[[122 105]
 [109 126]
 [115 131]
 [142 115]
 [131 144]
 [156 143]
 [125 118]
 [121 134]]
->
[[105 122]
 [126 109]
 [131 115]
 [115 142]
 [144 131]
 [143 156]
 [118 125]
 [134 121]]

[[123 147 143 125 135 133 123 128 117 129 141 134 129]
 [118 122 128 111 136 126 102 138 138 127 145 140 135]
 [132 133 128 148 122 129 137 121 132 138 125 131 129]
 [126 111 124 124 130 121 122 125 133 136 141 127 138]
 [120 125 123 114 132 136 126 139 119 117 126 134 119]
 [121 138 138 120 120 143 115 139 116 127 124 131 129]
 [132 143 138 133 116 127 132 131 128 131 117 121 121]]
->
[[147 143 125 135 133 123 128 117 129 141 134 129 123]
 [122 128 111 136 126 102 138 138 127 145 140 135 118]
 [133 128 148 122 129 137 121 132 138 125 131 129 132]
 [111 124 124 130 121 122 125 133 136 141 127 138 126]
 [125 123 114 132 136 126 139 119 117 126 134 119 120]
 [138 138 120 120 143 115 139 116 127 124 131 129 121]
 [143 138 133 116 127 132 131 128 131 117 121 121 132]]

[[130 122 128 120 118 136 137 135 128 142]
 [128 127 152 116 105 104 111 135 112 149]]
->
[[122 128 120 118 136 137 135 128 142 130]
 [127 152 116 105 104 111 135 112 149 128]]

[[137 132 119 120 132 132 108 131 140 143 136]
 [125 139 132 130 135 130 138 129 128 128 126]
 [127 122 129 132 133 122 147 122 114 115 130]
 [141 103 134 119 151 115 135 118 103 115 124]
 [136 100 140 126 131 120 129 125 104 123 114]]
->
[[132 119 120 132 132 108 131 140 143 136 137]
 [139 132 130 135 130 138 129 128 128 126 125]
 [122 129 132 133 122 147 122 114 115 130 127]
 [103 134 119 151 115 135 118 103 115 124 141]
 [100 140 126 131 120 129 125 104 123 114 136]]

[[126 143 102 106 123 152 126 117 121]
 [126 135 124 128 113 138 112 145 113]
 [121 142 110 110 114 143 108 126 107]]
->
[[143 102 106 123 152 126 117 121 126]
 [135 124 128 113 138 112 145 113 126]
 [142 110 110 114 143 108 126 107 121]]

[[152 131 128 113 137 132 123 140 121 151 136 139 143 131]
 [128 143 136 134 121 118 144 143 138 141 121 115 107 122]
 [105 132 118 151 118 122 132 122 107 111 117 116 104 119]]
->
[[131 128 113 137 132 123 140 121 151 136 139 143 131 152]
 [143 136 134 121 118 144 143 138 141 121 115 107 122 128]
 [132 118 151 118 122 132 122 107 111 117 116 104 119 105]]
---
[[120 129 139 123 128]
 [107 117 131 108 117]
 [113 122 130 114 123]
 [131 108 125 141 107]
 [126 133 141 128 141]]
->
[[107 117 131]
 [113 122 130]]

[[127 127 118 134 106]
 [129 146 115 100 125]
 [143 115 130 116 147]
 [126 119 120 135 106]
 [137 117 133 121 127]]
->
[[129 146 115]
 [143 115 130]]

[[130 111 109]
 [127 111 109]
 [129 118 102]]
->
[[127 111 109]
 [129 118 102]]

[[124 114 136]
 [125 127 129]
 [124 114 129]
 [135 151 125]
 [123 116 136]]
->
[[125 127 129]
 [124 114 129]]

[[108 137 134]
 [140 125 118]
 [130 115 146]
 [119 156 114]
 [122 134 120]]
->
[[140 125 118]
 [130 115 146]]

[[154 128 141 145]
 [114 115 140 130]
 [137 120 140 132]
 [108 134 156 120]
 [125 125 133 116]]
->
[[114 115 140]
 [137 120 140]]

[[115 130 117 130 106]
 [128 128 135 141 106]
 [128 126 128 111 128]
 [128 130 128 147 116]
 [128 130 143 145 117]]
->
[[128 128 135]
 [128 126 128]]
---
[[114 150 129]
 [117 156 125]
 [134 145 142]
 [104 147 148]
 [116 135 147]
 [123 152 142]
 [117 157 124]
 [124 141 138]]
->
[[114 129]
 [117 125]
 [134 142]
 [104 148]
 [116 147]
 [123 142]
 [117 124]
 [124 138]]

[[121 123 158 134 124 126 127 129 140 111 129 115 127 139]
 [126 116 148  99 129 119 143 127 140 107 123 128 145 134]
 [118 120 130 128 130 126 143 131 146 120 113 154 147 131]
 [135 141 133 125 117 141 120 127 127 120 121 144 136 129]
 [152 113 122 132 136 112 100 125 138 118 124 132 110 131]]
->
[[121 158 124 127 140 129 127]
 [126 148 129 143 140 123 145]
 [118 130 130 143 146 113 147]
 [135 133 117 120 127 121 136]
 [152 122 136 100 138 124 110]]

[[147 148 139 128 143 151 120]
 [149 150 140 128 144 152 120]
 [142 143 136 128 139 144 122]
 [145 146 138 128 141 148 121]]
->
[[147 139 143 120]
 [149 140 144 120]
 [142 136 139 122]
 [145 138 141 121]]

[[151 128 141 123]
 [139 123 133 126]
 [130 129 140 135]
 [130 119 115 141]
 [114 151 120 122]
 [136 135 137 126]]
->
[[151 141]
 [139 133]
 [130 140]
 [130 115]
 [114 120]
 [136 137]]

[[113 107]
 [114 157]]
->
[[113]
 [114]]

[[151 129 117 130  99 113 128 135 121 131 120 126]
 [112 116 126 138 146 141 116 145 133 137 148 132]]
->
[[151 117  99 128 121 120]
 [112 126 146 116 133 148]]

[[126 129 149 125 135 127]
 [134 126 137 126 132 128]
 [136 130 126 139 132 126]
 [116 135 129 141 121 123]
 [133 131 125 143 138 121]
 [129 123 121 136 122 114]
 [128 123 123 136 123 116]]
->
[[126 149 135]
 [134 137 132]
 [136 126 132]
 [116 129 121]
 [133 125 138]
 [129 121 122]
 [128 123 123]]

[[116 110 132 136 124 123]
 [136 152 130 120 119 132]
 [134 126 130 134 125 121]
 [136 128 135 121 117 143]
 [121 112 133 142 155 141]
 [133 125 126 135 150 112]]
->
[[116 132 124]
 [136 130 119]
 [134 130 125]
 [136 135 117]
 [121 133 155]
 [133 126 150]]
